Each row has a hidden value. The values are split into ranges, and the band after each row names the range that its value falls in. Each part has its own value, ranges and names.
[-314 -128  244  237   86  129   78  -43   93 -173   59  342  -78  117
   31   64 -238   84 -502 -327  -98  -69  228  358 -582 -275 -297  424
  220   65 -184  168  -58 -127  -68 -293 -184  322 -141 -108   74  -30
   -2  -81  101   58   30   10   78  254]
V
[-151 -132    6  -32  116  -35 -116  -25  103  -12  105   72    6  -74
    1   19  -26  -89  -75  -34  180  348  114   24 -123 -260 -179 -107
  -98  104  -50  231  -56  -45 -174 -214  120  188  127 -121  140 -108
 -252   24  135   -2   20   20   25  134]
V
[  26  116 -141 -215 -116   18  -15   53  -87  127 -120 -187  112 -112
   -1 -130  296 -133  620  122  134  143 -140 -149   40  257   49 -316
  -85 -106   10 -131   56  -24 -125   50 -148 -169  -67  375 -138 -146
 -155   77 -126  -20  165  -12   53 -269]
V
[-177  214 -321  -45 -147 -214  716   22   88  438 -257 -314 -123 -150
  581 -172  300 -142 -240   17 -406  166 -278  222  263 -314  242   42
   57 -146   59  455   42 -184  -68 -141  300 -153  -92 -214 -186  152
   20 -153  -91  147 -333 -177 -102 -386]
S
[ -53   45 -174  -16  -14   41    9  -88  327   16   73   70  -27 -246
  -97 -160 -162  156   46  226  135  119 -164  -11   -5 -221  202 -231
  -25  -87 -128 -247  102 -241  -63  -29  122  -89  -31    1   24 -172
  381   58    6  -66   59   48 -284  178]
Y
[-251  -82   44   54  129  202   71  -10  113  -41   46   92 -140   78
  137   18   74 -129 -184    9  120  111  119   88 -302 -239 -145  167
  239   22 -146  277  -63  -68 -180 -244 -160  202  153  155  150 -164
  -55  -19  -23   26   19  -19   86  137]
S
[-223 -120  -55  -74  141    3   25  -18  152  -66   56   45  -43 -127
   80 -115  -87 -118 -122  -23  102  108  -33  153 -113 -228 -129   27
   18   58 -176  189   21 -115 -106 -101   65   64  -59   33  -38 -119
  -32   41  133   -1   61   14  -63  153]
Y
[ 121   15  205 -113  -64  256 -123  196   15  -85  176  234  116  166
  -26   37  127  201   36 -121  145  -49  -29   76 -336  -41   32 -199
  -82 -149   28 -113  -11   93 -100   18 -235    5  -43  145  -74   51
  156 -203 -173 -105   81  107   47   -1]
Q
[ -76  182  -97  -19  -23  113 -104   -9  121   80  -67  -66 -132 -216
 -134  -28  177   10  346  347  232  198  -80 -131   71   52   74 -163
  -27 -123  106   -8  -33 -241 -173  -79  -34   60  175  170   46 -104
   24   31 -136   37  150  -34   65   81]
V
[  57  329  -60 -234 -117  164   19  105  -80  -24  108  -70  145  193
  231   35  548  -72   88 -159  182   90    5   92   12  230   64 -252
 -115 -446  163   -1 -111   55 -105 -244 -276 -172  -13  131 -272  155
   46 -238 -241   64  -99 -208  -90 -363]
Q
[ -55  231  -42   67 -129  -45  294  120   14   92 -163  -28  -56  -60
  163  -53  161   88  -47   17 -182  -25 -204   73  -44  -21  160   51
  -19 -193  134  148    7 -184  -95  -70   52  -52 -121   15 -154  108
  212 -154 -137   96  -47  -69   78 -129]
S
[-100   60  167   12  169   28  -72   53 -118 -235   23   62 -106   59
  -48  190   -4  -64  -27  -76   71   49  232  -62 -158  170 -122   83
   46  -96   69  165  -92  -71 -219 -127  -55   28  -35  -37  -89   29
  -65  -59  -49  133  101  -55  290  196]
S
[-196   55 -275  -35  216   -4    0 -288  224 -162  144 -154 -103 -191
  -35  -28 -155 -156    3   88  294  239  269 -223   97    9  -12 -154
  226 -145 -289 -285  -38 -272 -235 -263  -63 -243   -2   31  163 -413
  251  217   -5  152  -23 -131 -264  253]
R
[-111  170 -428   84   55 -231  -14 -116  306   43   -1  -80  -19 -304
  -34 -184   36 -132  138  248  281  345 -205 -139  300  -18  142 -222
 -147 -160   -2  -46    6 -408 -158 -178  340 -161   52  -40   42 -220
  238  146   66   44  -60 -202 -261  100]
Y
[ 116  106 -249   26  -27  -80  231   43  200  522  -58 -144 -219 -250
   41 -112   64   73  228  260  -38  165 -172 -108  350 -105  273 -297
  -12  -61  129  -59   36 -416 -251  249  262 -251   -9 -226   73  -44
   89   -1 -303   33 -128  -10   55   88]
V
[ -12   64  -64 -161 -137  174 -366  -80  131 -162   43   43  224 -221
 -352 -155   26  123  635  239  407  180 -111 -226 -220  111   39 -415
 -139  -72 -164 -510   84    3  -46  -91 -264   14   20  527   65 -374
  141  173   20 -130  366  134 -188  -29]
S
[  16 -132   87  -46  -18  -47   18  172  -32  220  -57   26  -56 -143
  -15  -42  -29   85   68    7  -85  156  -83   45  -71 -216 -127 -142
 -195  146  178  256   12 -176 -188  108  115  137    0 -143   21  101
 -293  -47   -1    4   93  147  210   75]
C
[-240  104  -14 -189   23  112  274  196   59  268  -19 -107 -186 -148
  378 -206  286  -57 -378 -270 -112 -204 -199  629  109 -212 -265  221
  -73 -130   91  511 -128 -320 -105    2 -141   79 -276  -83 -329  303
 -157 -267 -129  190  -90  -77   59  -71]
R
[   5  219  -60 -140  105  -20  -52   95 -156  -59   82 -271  -32    1
  119  125  363 -152   51  -95  259  265  212 -292  173  183 -138 -239
 -122 -247  209  196 -244 -124 -396 -266 -151 -124  117   56   79  -67
 -109  -78 -194  282  -76 -144  184  -64]
R
[  93  -42  -24  -78 -108 -262  258  120   40   39 -152  -15   82 -271
   -9 -140 -290  226  140   94 -304   17 -322 -107  -37 -180  307 -240
 -173   68  -42  -98  233  -32  -29  260  389 -225 -304  -84 -179   -4
  289   -6   74  -69   88  212   -7   -1]
Y
[  18    6 -201    7  -75 -233   42   98  172  -19  -28  121  190 -155
   15 -236  -54   18  101   36   42  130 -396   46  -17  -92  152 -213
 -275  -57  -15  -28  144 -154   -8   27  334 -137 -179   27 -176  -42
  234   23  160 -127   29  -18 -211  -51]
R
[  63  -94   52  -56  257 -155  -15  117 -224   66  105  -43  -92  189
  132  233  116 -285  -34 -211   55  300  351 -124   97  147 -203 -147
  -74   -8  230  384 -130  -96 -370  -39  156 -111   53 -379  -34  126
 -495  -46  -74  130 -119 -132  359  107]
C
[-102 -257  175  -29  -11   -6   79  137  213  -85  -56  205  -15 -303
 -102 -153 -417  295  -68  148 -140  -38 -312   84 -356 -532   90    1
  -52  270 -229   69  191   26    3  208  246  165 -132   93   27 -109
  265  -23  174 -160  226  370   38  280]
Q
[ 176   43 -106 -138  -36  -45  172  172    0  129   19  -75   47   11
  151  -60  134   17  146   65  -11  108 -167 -176   64  -35  240 -360
  -98 -126   84   -2   69  -42 -194  118  118 -284  -42   35  -81  -12
  168  -75 -158  -34  -59   34    7 -108]
R
[ -74  110  113    9  195  221  -74    5   -7  -40   94   54 -273   78
  -49  202   85  -51  -10   56  157   22  298    4  -41  164  -74   44
  181 -173  111   88 -125 -228 -262  -73 -170    3   79 -100  -40   57
  -55  -77 -238  130   54 -105  249  285]
V
[ -41 -256  347   -1  -75    1  -37   83   81 -150   41  331  129 -250
 -295 -149 -648  518 -131 -323 -248 -293  -82  264 -551 -304 -146   30
 -126  227 -260 -355  160  -73   37  244  -71   97 -581  -57  -75  -61
  233  -24  151  -68  298  417   12  302]
Y
[  34  207  -52  -33  -96  -42   35  241  -73  -61  -14   12  150  118
  199  -31  417  -68   -4  -94  120  139 -204  -11  -61   70   14 -133
 -248 -260  242  282  -90  -38 -155 -224  -10  -16   42  163 -139  110
   59 -190  -62   48  -57 -141   45 -258]
R
[  70 -117   19  -95  187   39   87   49    1 -138  148  161   -8  298
  168  155   -7 -180  -50   42   36  167  133  -80 -152  -14  209 -183
  124  -84  -46  125  107  152 -134  -15  192 -200   80 -135 -167   40
   45  -51  -10 -146  -55  -55   27   86]
S
[ -46   43 -118  112 -129  249  456 -109  193   76  -65  187  -74  261
  248  -15    5   26  -88  245 -231   11  -50   81 -365 -189  431    4
  453 -194 -148 -152  239  -29   52 -147  -71 -127   97   69  -92  -20
  412  -34 -120 -188  -76  -79 -288 -111]
C
[-104   70   70  -14   93   57 -116   45  -45 -176   28   64  -22   41
  -31   88  111  -90   71  -19  174  118  108  -40 -155  123 -105   -4
  -15 -108   47  132  -74  -60 -176 -178  -84   61   32   98  -57  -35
  -68  -33  -23   63  106  -70  157   82]
S
[ 428 -105   14 -201  166 -158 -453   95  -18  -14  272   31  102 -110
 -408  164 -180  118  570  195  377  418  152 -605  223  180  198 -833
 -387   21  169 -369   38  -11 -353  303  356 -340   82 -262  110 -146
  -48  102 -101 -110  129  175  163  316]
S
[ -76    5  189  170   32  131  378   88  -30  183  -64  140 -265  128
  157   82 -102  129 -306 -210 -356 -252  143  272 -268  -70  -27  304
  313  -55   23  112   -7 -265 -159   90 -149  -23 -253 -226  -95  162
   62 -172 -260  114  -75   -2  268  159]
V
[  83  210 -267   -7   33    4  183  132   41  137   97  -92    9  294
  408   75  604 -305  -34   70  247  389  -36 -207  153   13  215 -259
    9 -334  196  336 -127  -22 -295 -289   99 -200  357   39   68  -17
   64 -161 -249   24 -338 -305   -8 -255]
Q
[ -26    6   34   21  381 -124 -348   -9  -10 -329  251  112  -91  113
 -105  330    8 -240 -106   37  411  466  385 -273   90  122 -102 -178
 -147 -107  188  313 -175  -74 -343 -291  316   17  295 -363   58    9
 -179   -7   83   92  -32 -190  204  385]
S
[-119  299 -272    6  -65 -145  408  -91  113  123 -200 -392 -185 -340
  172  -34   81   48   18  317 -120  263  -80 -349  258 -171  311 -152
   94 -180   33   59  -15 -242 -236 -209  176 -183  101    2  147 -187
  353   16 -145  249 -119  -53  -52  -65]
Y
[ -62  -97  -43   -2  -98  -55   -7    7  240  -54  -87  101   74 -433
 -271 -304 -415  297  261  152  -16  -94 -346  -23 -214 -193   96 -136
  -82  122 -264 -394  211 -218    4  218   68  -58 -327  261   -1 -290
  405  151  110 -101  296  272 -152  206]
R
[  -9   40  -36 -113  -46   19  -61   23   17  -55   65  133  172   19
  -29 -129   25  -12  179 -199   76  -57  -72  210 -151  188  -40 -138
 -107 -151  -76 -229   75  -89   -3   15 -121 -157 -330   83 -305    9
   26   -8    1  -66  107  -50 -124  -85]
S
[ 155   21   54 -126 -178  -91   40  234 -137  -36  -34   69  295   52
   44 -107  107  110  221 -191  -65    6 -231  -39 -227   73   65 -282
 -278  -84   70  -81   88   96  -65   64  -25 -141 -253  187 -200   27
   65  -98   -9  -75   90   98   33 -267]
Y
[ -97   25   95  -52  123  -11  -85  -70  -47 -122   81  -54  -56 -108
 -108  121 -121   36   -1 -142   90  143  320 -116  -87   41 -169  -84
   10  -34  -45  -71 -103 -114 -245 -147 -106  -18  -99 -111   77 -128
  -83   23  -42  184   71   26  140  191]
S
[-121  199  -41  -94   17   85  -51   47   79  -61    9  -94  -86 -223
  -30  -70  123   62   33   55  175   24  -66   27   52   18  -72  -66
  -93 -188   67   38  -98 -260 -174 -123 -133    8  -53  132  -64  -31
  144  -59  -96  159  100  -33    5   84]
R
[-109  137  244  -29 -178  -42 -188  134 -233 -159 -112   78  225 -110
 -180  -44   81  153  208 -404  -13  -89   -7  189 -346  265 -373   73
 -295  -70   97  -57  -96  -71  -52 -132 -330  184 -391  202 -201   63
 -233  -87   38  143  267   46  227 -161]
V
[-123  213  101  189  -29  -54  127  103   73 -188  -35  129  -76  -83
   25   54  -61  237 -402  -94  -97  -25  -58   88 -176 -143   12  174
  -81 -194  148  177  -94 -248 -125 -248   70  110  -95 -147  -38  125
  369 -200  -13  178  -32  -50   56  148]
R
[-203   40   54  -14  -55 -236   80  200    3  113 -166 -105  -14 -423
   35 -185   16  105  -73 -210  -96   20 -272  209   18 -213 -278  135
 -310  104   65  362 -108 -246 -147   28  132  180 -283   -4  -35   31
 -144 -110   57  198   59   98  243   15]
Q
[-215  174 -244  -59  -91 -181  272  -51  144  251 -150 -176  -49 -359
  157 -253   55  -23  -12  -76 -140   38 -227  304  208  -89  -21   25
 -103 -102  -32   72   19 -354  -32  -44  127  -95 -324 -122 -225   36
   -4  -13    5  145  -56 -105 -140 -122]
S
[ -14   55   95   -5  -78  139  286   92  122 -116  -73  137  -77  -47
   54  -46 -183  271 -103  158 -229 -201 -205   55 -290 -189  318   18
  161 -115  -96 -106  176  -39    5   92    9 -102 -159  111 -179   36
  550 -122  -81  -68  104  141  -57   97]
R
[-115  156 -190   14 -199   58  371  -21  220  394  -79  -28  -52 -113
  257 -204  178   90 -117  -17 -170   42 -216  331    2 -277  134  -23
   49 -145  -15   29   40 -260  -16  -94  -15  -24 -122  -93  -83   60
  108 -120 -147   15 -158  -73 -209 -206]
V
[-173  280 -121 -142  109   14   -9    6 -202 -231  -52 -225    1  140
  217  125  516 -432  181    2  256  250  167 -157   63  397  -98  -23
   33 -324  125  323 -157   14 -229 -416 -176  -79  150  274 -187  -28
 -197  -26  -68  195    9 -320  139 -230]
S
[  41  -73  -26  149   31   62  332   86   54   72   13  226  -28  329
  239   11   13  -79 -112  -65 -152  -47  -24   45 -306  -45  219   47
  283  -92  -96   24  124  -40 -113   37   31 -198  -81    4  -76  -33
  220  -68 -147 -128 -130  -74   33   -8]
S

New part:
[ -40   85   43  152  -97 -100   24 -312   78   81 -207   65 -122 -163
    1  -70  -39  156   -6   78  164   21  -94  -16   64  -18 -129 -145
   21  -54  -28  212   80   65  128   36  -54 -244 -112  -57  -75   45
  190 -176 -281   12   74 -313   54   30]
K
[ -36  160  402 -194 -134 -407  222  121  101  145   16  176  -89 -227
  -30    4 -108    0 -117  -15   17   24  -69   37   55  227   64  -42
 -152  181  -53  345   42  -24   64 -194   97  202 -141   69   37 -330
  131 -122  -87 -139 -399   16  -64  102]
U
[ -93 -593 -416  487  190  422 -142   80   83   23  -15 -363  364  245
  130  -63  223 -157  290   57  -95  101  195  -41  118   55 -117 -152
  -95 -518  164  -15  363   53 -249  360 -163 -156  254  -40  -17   30
  377 -306  395  131  533 -226  146  -41]
J
[ -78 -123  149  -79   36 -256  190   34  187  298   21  168  313 -173
   -1   62 -192 -131 -221  217 -347  125 -212  113  293 -122  233 -220
 -101  301  -84  180   52   59   82 -335   79  129 -214 -155 -102 -372
 -212 -164 -407 -287 -460  140 -198   49]
L
[  70 -159 -200 -126   58  266 -302  146  -93 -109   96 -114 -240  386
   34  135  -37  -23 -128 -164 -132   44  114 -200 -170  -28   15  215
   14   39  202  -92   10  -54  124  -40  312  -24  -48   28   12  417
  -73  128  334  -82   37  219   96 -112]
J
[ -30 -143   89   26 -169  -68  -69   89   96  -59   81   36  107  -91
   65  120  -54 -115   24   43  -42    9 -204  -29  107  -74  129   19
 -166   64   43   53  254  -33  -50  -86  -53  -20  -72  -69   33 -219
  161 -117   86    4   10   75   23   91]
B
[-107 -102  -82   68  146 -220   76  -86  178  286  -28 -125  346  -50
  -98 -125 -153  -23  -13  117 -188   26   -8   67  132   -1 -166 -142
 -275 -192  -34  182   49   27 -128  129 -311   93   47 -122 -291 -383
 -138 -244 -104  -47  -63 -275  -63   49]
K
[ 135   58  -98 -365  -85 -198    9  365  -17  -41  107  -58   72 -134
 -310  155 -364   17  295  151 -191   31  -84   -2   61  262   48  334
 -206  184  -15  -73  178 -363 -252    6  -72  -21  -60   43   28 -235
  165   56  163 -103 -281  134  141  -82]
X
[ -57   44 -274  106  149  171  -29 -202    0   96 -248   -9 -231  126
  -45   -5 -123   68 -193  -11   62  -46   99 -203  -35   60 -153  -58
   40   22   57  107   39   94  196   80  123 -141 -159  -43 -248  351
  -21 -121 -159  -14  130 -218   28  -96]
B
[-130 -401 -308  326  148  259 -209 -181   23  196 -115 -212   -2  387
  167 -205  119  190   29 -113  172  149  523 -101   -4   71 -313 -242
  -59 -769  -50  221  -13  245 -101  407  -66  -32  110  152   54  159
   84 -282  249 -118  203 -362    3  -55]
D
[ -17  190 -128   62    2  -89  -84 -207   47  209 -105  -90 -192  159
  -83 -101 -334   86 -132   -5   82   10   54   22   61  -30 -261   12
   22   10  -28  120  -75   23  140   59   77 -131 -285  -25 -153  328
 -264  -51 -167 -160 -112  -76  -61 -150]
B
[-123 -432 -385  595  291  100  -69 -205  168  436  -48 -501  387  416
  120 -334  121  -49   98   81 -110  197  346  198  203  -15 -228 -392
  -11 -559  110  202   28  158  -84  275  -93  -88  235  -60 -153   44
  -18 -284  131    9  169 -257 -170  -91]
B
[-156   -5 -183  167  208  137  -51 -187   71  225 -169 -162  119  144
    7 -136  -51  -11  -91   17    9  -84   57   -3   -9 -114 -376 -110
  -65 -328   71   91   71  112  -26  225 -169  -75  -32 -130 -265  178
 -182 -178  -97  -44  268 -337   14    9]
B
[ -32  271  497 -185 -157 -212  -31  -35    0  263  -22  236 -115  -44
  334  -30   67   70 -267   -5   69   86  -21  128 -128 -201  111 -288
   67  -63   10  384  -77  202  234 -401  247   58  -50  -31   75   -3
  -71   45 -324 -316 -369  -83 -219  229]
L
[  52 -146 -100  103  -59   -5 -229  -90   32   75   19 -192   99  187
  130  -22  139    8   32  103 -138   98  -81  134  -31 -241  164 -101
   68  -77  245   -4   63  -51   73 -203   79 -244  180 -135   -9   96
   60   74    8   13   13   23  -91  130]
H
[  74 -278 -329  203   32  316 -259  145  -32 -105   51 -200  -56  279
  130   97   27 -108  105  -44  -68  100  149 -189  -60   78  107   21
  -40  -88  193   -8  235   -2   21   76  150 -144  117    1  -55  237
  298  -54  368   96  254   -9   96  -99]
J
[  96  -92 -215 -101   82  300 -211  146 -124 -202   23  -93 -221  188
   -6  196   63  -14   15  -93  -87  -15   16 -306 -216   83   79  201
  -16  118  255  -62  167 -108  108    6  224  -91  116  -31  -92  254
  283  125  329  172  220   49  196  -87]
U
[  19 -314 -326  475  128  225 -225 -110   80   55    5 -438  105  381
  154 -108  251 -175   46    0 -163   84   31   70  -26 -114   31 -136
   91 -127  404  -12  150    3  126    5  111 -274  264 -158 -172  338
  168  -57  248  229  393  -57   -7    0]
W
[-115 -271 -290  127  -79   23 -140 -224  134   47 -183   64  -94  175
    8   20 -165   28 -308   29   -2   -5   11  -70  147 -151   62  -64
  -44  -17  -15  -31   30  106   99  -95   28 -142 -321   -5  -46  187
 -273 -235 -192 -229  -59   31 -126  106]
D
[   2 -233 -260   82  -71   59 -116   40   68  -89  -15  -94  -24  104
  -90  100 -141  -66   16   43  -70    4  -77  -78  121   27   71  136
  -76  108   91 -101  196 -115  -26    0   33 -149 -148  -14   -2   93
   73 -106  132   -5   57  139   55  -30]
B
[-122 -266  104   83 -121  107  -49 -169   84 -122  -94   97   64 -142
   47   81  216   36   -5   52   36  -40 -289  -27   95 -229  -21  -19
   11  -84   87  -29  226    5   -6  -16  -70 -198  -80 -109  158  -41
  214 -147  -72   30  247  -33  159  165]
H
[ -58  173   79   41    8  -18  -19 -148   47  132 -137   44 -196   46
   77  -48  -60  -14 -242  -53   47  -38  -29  -20  -74  -56 -134  -90
   39   31   94  192    2  110  225  -89  130  -75 -163  -68 -162  283
  -96  -88 -195 -104   20 -162  -19   45]
W
[  85  123 -230  -85   62  242 -307   36 -115  -75    7 -165 -158  236
   15  104  -98   -5   11  -51  -40  -59  -18 -172 -234 -108 -103  183
  -15  -11  225  -78  108  -80   80   48   84 -173   61 -117 -205  375
    4  166  179   85  238  -69  121  -79]
B
[  46 -208  -91   74  144   45  -79  184   55   85  136 -170  204  137
  121   65   97 -209  -23   24 -336  108    3  -61  -57   14  232 -113
 -136   71  246  127  149    1   65 -138   97   80  270 -138 -232 -164
  167  -25  207  114   17   -2  -38   26]
W
[ -26   24  204  -65 -260  -62 -161   28   23  -69  122  -36  -49  -44
  -47    9 -188   91  223  -62  207    6 -121   66   98  -76 -342  236
  -99 -240  -98   14  144 -112 -197  232 -131  -99 -241   58  287   33
   66  -46  211 -133   47   53  204  -79]
B
[  79  -72  -83  -35  157  -87   21  253   51   94  281 -328  219   31
 -304   -8 -334  -74  359   -1 -235  122    7  -18  171  259 -319  271
 -246   25  -22   50  120 -255 -224  376 -102  125   -1  -24  -97 -218
  106  -23  431   80  -48   81  240 -411]
L
[ 148  276  202 -348   16 -350   73  362  -42  123  296 -280   -2  -49
 -374  -71 -371  106  451  -62  -58   94   93   91    6  442 -426  404
 -230  -44  -62  164  -10 -384 -279  336  -64  182   21  137   78 -232
  173  130  471  -23 -308   64  251 -342]
U
[ -55 -324 -298  215 -121  268 -260  -63   31 -209 -118 -103 -103  198
   84   82  119  -36   -4  -28  100  -71  -34 -120  -20  -93   45   76
  -12 -164  203 -145  268  -20  -25   43   -9 -280  -35   -7   68  281
  196 -138  207   71  383  -10   94  142]
X
[   7  282  225 -354  128 -328  255  235   10  247   61  -64  -24 -140
 -333  -98 -311  111  155  -28  -55   24  122   52   17  434 -412  202
 -188  -31 -117  263  -59 -203 -162  224  -33  246 -107  122  -26 -209
   25  -36  105 -173 -354  -95  154 -196]
L
[ -76  -93 -351  -53   89  158  -91 -142   11 -106 -311  103 -301  132
  -44  118   18   27 -390  -54  -25 -173   25 -326 -192   39  113   33
  -68  117  201  -29   76   52  213 -122   83 -100  -82  -37 -299  262
  -40 -129 -109   31  171 -170    4  203]
D
[-111  -79 -202 -120  190   95   -1  -27  -16  178 -253  -41   12  123
  -43  -86   79  152  -74   46  -24  -49  240  -28 -138   91 -184  -78
  -38 -395   74   84    4   27  -97   88  -71  -37   85   43  -80  103
  -26 -129  -84 -188   33 -324   10  173]
H
[  73  -39  -89 -338 -126  179 -210  303 -148 -197  -30   63 -348  187
    3  182  -38   78  -12  -96   44  -20  139 -156 -219  152   74  285
   17  -38  124  -96  104 -146  -32 -106  264  -82 -104  185  234  361
  137   97  257 -231  -66  157  135   77]
L
[   1 -164   59  101   57   66  -30   69   35    1   84   18 -126   80
  135   81   70  -91 -138 -148  -68  104   89 -248  -43  147  116 -100
 -114   94   96  277  100  123  196  -22  222  151   53    4 -109  -72
  273 -115  233  109   12  -19   45  -84]
W
[ -51  147  223 -102   55 -109   85 -186   25  128 -134  243 -220 -101
  115   65   93   65 -388  -48  -19   -9  -79 -205 -126  -33  153 -221
  -16  239   82  348  -40  180  380 -274  232   99   -9 -108 -235  -91
   77  -31 -282   38 -159 -158  -93  109]
X
[-123   99  245   25  -53 -163   29 -280   92  141 -103   98 -191  -18
   40  -81   12   97 -280  -99  134  -38  -85  -14    7 -102 -175 -101
   -5  -11   15  256  -67  126  218  -54   79   19 -188  -42  -41   55
 -100 -109 -179  -63  -69  -99  -40   69]
X
[ -96 -224 -333   86  125   39   28    0   69  150 -228   28 -181  253
   38   -5  -54  -17 -351  -38  -30   10  327 -193  -10  252  170 -173
  -83  -14   59  183   19  146  143 -111  199   87  -93  120 -172  112
  -32 -255  -30 -153 -148  -79 -194  102]
B
[ -64  -57  144  256 -185 -124  -70 -323  138 -111  -82 -170    3 -111
  -27 -111  239   35  112   10  129  -99 -373  150   24 -188 -206   52
   13 -104  246   -3  178 -120   29   57 -196 -343   45 -150   34   55
  249 -107   20  256  407 -157  177  190]
K
[  -6 -209 -205   62 -118  170 -262 -127   -7 -269  -82   -8 -389  210
    9  119   62   68 -169 -186  128  -68    2 -296 -126    4   39  173
  -43   26  179  -54  102  -11  164   22  135 -153  -96   49    7  301
  148  -57  259  123  243   38  131   49]
D
[ -85   42   12    4 -110  -97  154 -149   78  -26 -246  202 -303 -188
 -151   42 -156  111 -132   -1  196  -69  -59 -157  114  216  -83   33
  -31  163  -83  157  117    0  112   25   62  -95 -346   78    9   61
  181 -240 -194  -61  -49 -105   93    2]
X
[ -47   67  327   27 -119 -208   -2 -133   96  202   49  133 -161   32
  161  -33  -92   13 -285  -81   41  120  -43   31   93 -106   21 -173
   18  127  -49  324  -83  169  278 -216  269   87 -249  -12   42   24
 -131  -71 -167 -203 -322  100 -147  -27]
L
[-124 -177 -114   14  -48 -130   47  -50  145   66 -118   17   -4   20
 -136  -11 -157   -3 -146   28  -18  -50  -27    0  162   64  -58   43
 -133   -6  -18   25   82  -35  -53    3  -66   -5 -254   36   -4  -47
 -119 -241  -57 -162 -102   31  -32   92]
X
[-102 -607 -409  211   95  336 -216  -68   65 -162 -105 -145  133  224
   58   74  283  -39  -41    2 -135  -22   16 -180  -19 -108   86  -13
  -98 -267  235 -156  233   17  -75   89  -98 -160  159  -61  -32   49
  174 -203  242  117  425  -81  114  179]
K
[ -21  111  240   42   14   12    6  -74   50  -45   60    1   65 -208
   27   95   63 -106   22   -1  -58  -62 -379 -109  -23 -146  -88   15
  -91  189  158  130  229  -21  128    9  -40  -47   47 -256 -203 -135
  243   -1    3  272  264 -118  182  -32]
U
[-113 -108 -102   -3   58   79  -16 -242   24  -36 -247  128 -425  148
  -25   27   96  129 -419 -175  106  -89   95 -282 -114   82  -27  -11
   20   69  113  131  -58  116  297  -55  232   -1 -169   60  -92  274
   -9 -135  -49   -3   45  -70   18   84]
H
[ 202  306  513 -507 -205 -399  -50  410 -100  119  297  -14  -76  -37
   47   39  -49   84  183  -12 -115  174   -1  206 -180  132  142  136
  -42   77   86  239  -61 -236  -27 -319  265  136  156   96  255 -204
  187  308  204 -215 -585  219  -29   49]
L
[ 114  212 -139 -489  116 -301   36  511  -62  263  112 -183  -90  220
 -296  -57 -501   65  103  -38 -172   75  447   38 -108  549 -173  286
 -257  -92  -65  141 -124 -261 -244   90   73  290  -54  267  -57  -46
 -188   49  306 -385 -590   57  -41 -144]
L
[ -47 -160 -131  379   28  187 -205 -138   94  -34  -46 -357  131  209
  146  -93  307 -200   45   10  -79  -80 -209  141  -87 -257  -89  -43
   69 -160  447  -89  237  -45   58  -12  -58 -333  211 -234 -147  328
  133  -51  150  240  557 -129   77  177]
W
[-109 -218  -67   29  108  -25   96   63   75  156 -153   -1  -63  158
   62  -52  141  -30 -241  -36  -69   17  219  -37  -31  210  105 -164
  -43  -92  127  199   32   80   76 -138  177  107   17   97  -25   14
   64 -205   17 -146 -125  -54 -121  181]
L
[ -80   -3 -103 -200  -24  -93  -43  -39   45   89 -220   59   43  -13
  -45  -12  -40   87 -133  126  -72  -94  -38   68  -89  -79  -22   -2
  -82 -174   76  -20   44  -45  -77 -140 -144 -125  -50  -29  -77   28
 -161 -107 -252 -250  -62 -197  -46  315]
K
[-121 -160  -27 -142 -165 -265  -79   45  162  177  -25  104  168   37
   11   -6 -284   -1 -189   89  -80   15   18  119  155 -121   55  -44
 -250 -188 -138   52   24   42 -169 -136 -184   85 -259   42   39 -240
 -382 -229 -158 -436 -360   32 -208  242]
D
[   0    9  268  -39 -192   75 -139   31  -12 -193   29  237 -356  -18
  266  196  137  -79 -277 -202  100  -17 -115 -273 -187  -42  222  -23
  -47  191  149  213  150  144  303 -240  278   39  -69  -11    4   93
  272  -30  114   65   76   28   60  130]
W
[   4  -79 -363 -361  153    9 -157  210  -55  120    2   10 -215  353
 -158   85 -418  107 -257 -132 -132   31  424 -288 -110  246  -50  182
 -254  -79  -97   59 -145    0  -37   78  117  273 -180  186 -156   74
 -363  -35  201 -335 -386   59  -75 -115]
H
